Below is a small trained network, with its code and all its weights. Each question gives an input and a class and asks what happens when units are switched off, that is, made to give their printed mean instead of their output.

import numpy as np


def w(rows, s, z=0):
    codes = np.array(rows[::2]) - 128.0
    scale = np.full(codes.shape[1], s)
    scale[-1] = z or s
    return codes * scale


def norm(h):
    return h / np.sqrt((h * h).mean(-1, keepdims=True) + 1e-5)


def f(y):
    return y / 2 * (1 + np.tanh(0.7978845608 * (y + 0.044715 * y**3)))


def log_softmax(a):
    a = a - a.max(-1, keepdims=True)
    return a - np.log(np.exp(a).sum(-1, keepdims=True))


def net(x, mask):
    res = np.array(x, float).reshape(1, 7) / 4 @ E
    u = 0
    for l in range(2):
        y = f(norm(res) @ A[l][:, :-1].T + A[l][:, -1])
        res = res + np.where(mask[u : u + 3], y, B[l][:, -1]) @ B[l][:, :-1]
        u += 3
    return log_softmax(norm(res)[-1] @ U[:, :-1].T + U[:, -1])


A, B = {}, {}
E = w([
[2,127,183,196,114],'x0',
[127,128,126,130,130],'x1',
[250,76,175,220,45],'x2',
[128,128,128,129,126],'x3',
[99,233,60,190,49],'x4',
[128,130,126,129,124],'x5',
[127,129,129,131,127],'x6',
],0.0035)
A[0] = w([
[78,243,2,29,90,2],'L0N1',
[133,218,50,5,135,152],'L0N2',
[109,249,34,117,125,34],'L0N3',
],0.0043,0.0047)
B[0] = w([
[255,99,152,189,234,170],'L0N1',
[107,32,104,153,152,254],'L0N2',
[218,210,136,236,228,149],'L0N3',
],0.0055,0.0022)
A[1] = w([
[217,190,97,182,78,3],'L1N1',
[135,80,121,107,227,71],'L1N2',
[253,120,108,129,100,83],'L1N3',
],0.0062,0.0053)
B[1] = w([
[81,128,70,1,43,160],'L1N1',
[118,151,81,108,12,178],'L1N2',
[102,201,175,102,172,251],'L1N3',
],0.0074,0.0022)
U = w([
[147,40,42,4,150,80],'0',
[251,112,227,70,149,99],'1',
[13,73,188,77,172,151],'2',
[144,28,235,218,132,133],'3',
[191,161,47,173,225,253],'4',
[186,214,81,52,46,135],'5',
[28,188,77,235,174,75],'6',
[109,165,154,233,18,87],'7',
],0.015,0.0025)

Each question gives the input, the list of numbers given to net, and the class t.
The units are the neurons (one row each of A and B). Each row of codes is followed by its name. A weight is (code - 128) times the scale printed after its matrix; where a second scale follows, it is the last column's (A, B and U).
mask holds one flag per neuron, layer by layer. A switched-off neuron (its flag False) gives its mean, the last column of its row in B, instead of its output. The means were averaged over made-up inputs and are rounded, as every weight is.
A unit's drop is (log p(t) with every unit on - log p(t) with that unit switched off) / (log p(t) with every unit on - log p(t) with every unit switched off).
The circuit of an input: a set's keep is (log p(t) with only the set's units on - log p(t) with every unit switched off) / (log p(t) with every unit on - log p(t) with every unit switched off). Starting from all 6 units, units are removed one at a time, each time the one whose removal leaves the highest keep (on an exact tie, the one counted first), for as long as the keep stays at least 0.8.
units of the circuit, in order: the units of the circuit, biggest drop first
k most important neurons: the k neurons with the biggest drops, biggest first
top k neurons in layer l: the k neurons of layer l with the biggest drops, biggest first
drop of u: that unit's drop, to one decimal
input [-4,0,-7,4,6,1,3], class 4: top neuron in layer 0 -> L0N1
input [0,-5,-6,7,0,-2,7], class 0: units of the circuit, in order -> L1N2, L1N3, L0N1
input [0,8,-5,-2,6,-7,6], class 4: top 2 neurons in layer 0 -> L0N1, L0N3
input [-1,6,4,-1,7,4,6], class 5: 2 most important neurons -> L1N1, L0N2
input [0,-7,3,0,8,-8,8], class 5: 2 most important neurons -> L1N1, L0N2
input [-1,-3,7,-5,2,1,0], class 5: units of the circuit, in order -> L1N1, L0N2
input [-2,-3,0,5,6,-7,-8], class 4: 2 most important neurons -> L0N3, L0N1
input [0,-7,-1,-4,-3,0,5], class 0: 2 most important neurons -> L1N3, L1N2
input [-6,-6,-5,4,3,8,-7], class 4: top 2 neurons in layer 0 -> L0N3, L0N1
input [-1,2,6,3,2,-6,3], class 5: 2 most important neurons -> L1N1, L0N2
input [-7,7,-2,-2,8,-1,4], class 4: 3 most important neurons -> L0N1, L0N2, L0N3
input [-4,5,7,-7,7,-8,7], class 5: drop of L1N1 -> 0.6
input [-2,-6,6,7,8,-6,-2], class 5: drop of L1N1 -> 0.8
input [-3,-8,-6,4,2,-7,0], class 4: drop of L0N3 -> 0.5
input [0,-6,-4,1,6,8,-7], class 4: units of the circuit, in order -> L0N1
